Below is a small trained network, with its code and all its weights. Each question gives an input and a class and asks what happens when units are switched off, that is, made to give their printed mean instead of their output.

import numpy as np


def w(rows, s, z=0):
    codes = np.array(rows[::2]) - 128.0
    scale = np.full(codes.shape[1], s)
    scale[-1] = z or s
    return codes * scale


def f(y):
    return y / 2 * (1 + np.tanh(0.7978845608 * (y + 0.044715 * y**3)))


def log_softmax(a):
    a = a - a.max(-1, keepdims=True)
    return a - np.log(np.exp(a).sum(-1, keepdims=True))


def net(x, mask):
    res = np.array(x, float).reshape(1, 4) / 4 @ E
    y = f(res @ A[0][:, :-1].T + A[0][:, -1])
    res = res + np.where(mask, y, B[0][:, -1]) @ B[0][:, :-1]
    return log_softmax(res[-1] @ U[:, :-1].T + U[:, -1])


A, B = {}, {}
E = w([
[80,142,255,167,140,156,158],'x0',
[78,155,113,171,170,201,99],'x1',
[102,81,72,142,70,102,221],'x2',
[140,163,169,73,71,134,145],'x3',
],0.014)
A[0] = w([
[188,21,114,126,89,61,223,224],'N0',
[88,151,23,158,167,127,144,239],'N1',
[81,129,166,79,91,113,147,113],'N2',
[24,110,107,214,7,43,186,254],'N3',
[150,54,125,139,92,199,142,52],'N4',
[173,84,180,145,90,130,152,71],'N5',
[51,114,190,131,153,118,144,120],'N6',
[220,136,96,115,133,86,75,183],'N7',
[174,176,86,56,139,72,106,213],'N8',
[95,89,185,132,162,168,185,97],'N9',
[230,154,153,82,167,138,114,54],'N10',
],0.011,0.0038)
B[0] = w([
[105,187,87,3,22,171,77,253],'N0',
[88,125,144,115,159,235,71,220],'N1',
[174,167,136,66,35,153,184,165],'N2',
[93,209,141,86,174,169,125,248],'N3',
[163,181,112,62,135,94,138,137],'N4',
[127,192,186,126,160,164,187,157],'N5',
[180,114,125,160,188,132,152,180],'N6',
[90,30,172,201,172,146,94,213],'N7',
[107,2,130,238,119,98,116,220],'N8',
[138,164,102,125,189,124,131,176],'N9',
[161,92,124,178,85,81,169,180],'N10',
],0.0095,0.015)
U = w([
[95,138,81,103,88,234,2,236],'0',
[140,83,171,221,236,127,86,166],'1',
[191,72,149,112,30,35,113,1],'2',
[123,193,161,85,82,153,157,74],'3',
],0.0087,0.002)

Each question gives the input, the list of numbers given to net, and the class t.
The units are the neurons (one row each of A and B). Each row of codes is followed by its name. A weight is (code - 128) times the scale printed after its matrix; where a second scale follows, it is the last column's (A, B and U).
mask holds one flag per neuron, in row order. A switched-off neuron (its flag False) gives its mean, the last column of its row in B, instead of its output. The means were averaged over made-up inputs and are rounded, as every weight is.
A unit's drop is (log p(t) with every unit on - log p(t) with that unit switched off) / (log p(t) with every unit on - log p(t) with every unit switched off).
The circuit of an input: a set's keep is (log p(t) with only the set's units on - log p(t) with every unit switched off) / (log p(t) with every unit on - log p(t) with every unit switched off). Starting from all 11 units, units are removed one at a time, each time the one whose removal leaves the highest keep (on an exact tie, the one counted first), for as long as the keep stays at least 0.8.
units of the circuit, in order: the units of the circuit, biggest drop first
top k neurons: the k neurons with the biggest drops, biggest first
drop when u is switched off: that unit's drop, to one decimal
input [3,8,-3,8], class 3: top 3 neurons : N8; N7; N1
input [3,2,-4,3], class 1: top 3 neurons : N0; N3; N6
input [-7,7,-7,-7], class 1: top neuron : N0
input [4,3,4,-2], class 3: units of the circuit, in order : N8; N7
input [7,8,5,4], class 3: top 3 neurons : N8; N7; N2
input [-5,-8,2,4], class 0: top 2 neurons : N0; N3
input [0,-5,-2,-1], class 2: top 2 neurons : N1; N3
input [2,-6,6,-3], class 3: top 3 neurons : N1; N5; N7
input [-1,-7,-8,5], class 2: top 2 neurons : N10; N1
input [0,-1,-8,7], class 2: top 3 neurons : N10; N1; N3
input [8,4,-3,1], class 1: drop when N4 is switched off : 0.0
input [-6,2,-2,2], class 1: drop when N0 is switched off : 0.4
input [4,6,4,5], class 3: drop when N8 is switched off : 0.1
input [7,6,2,5], class 3: top neuron : N8
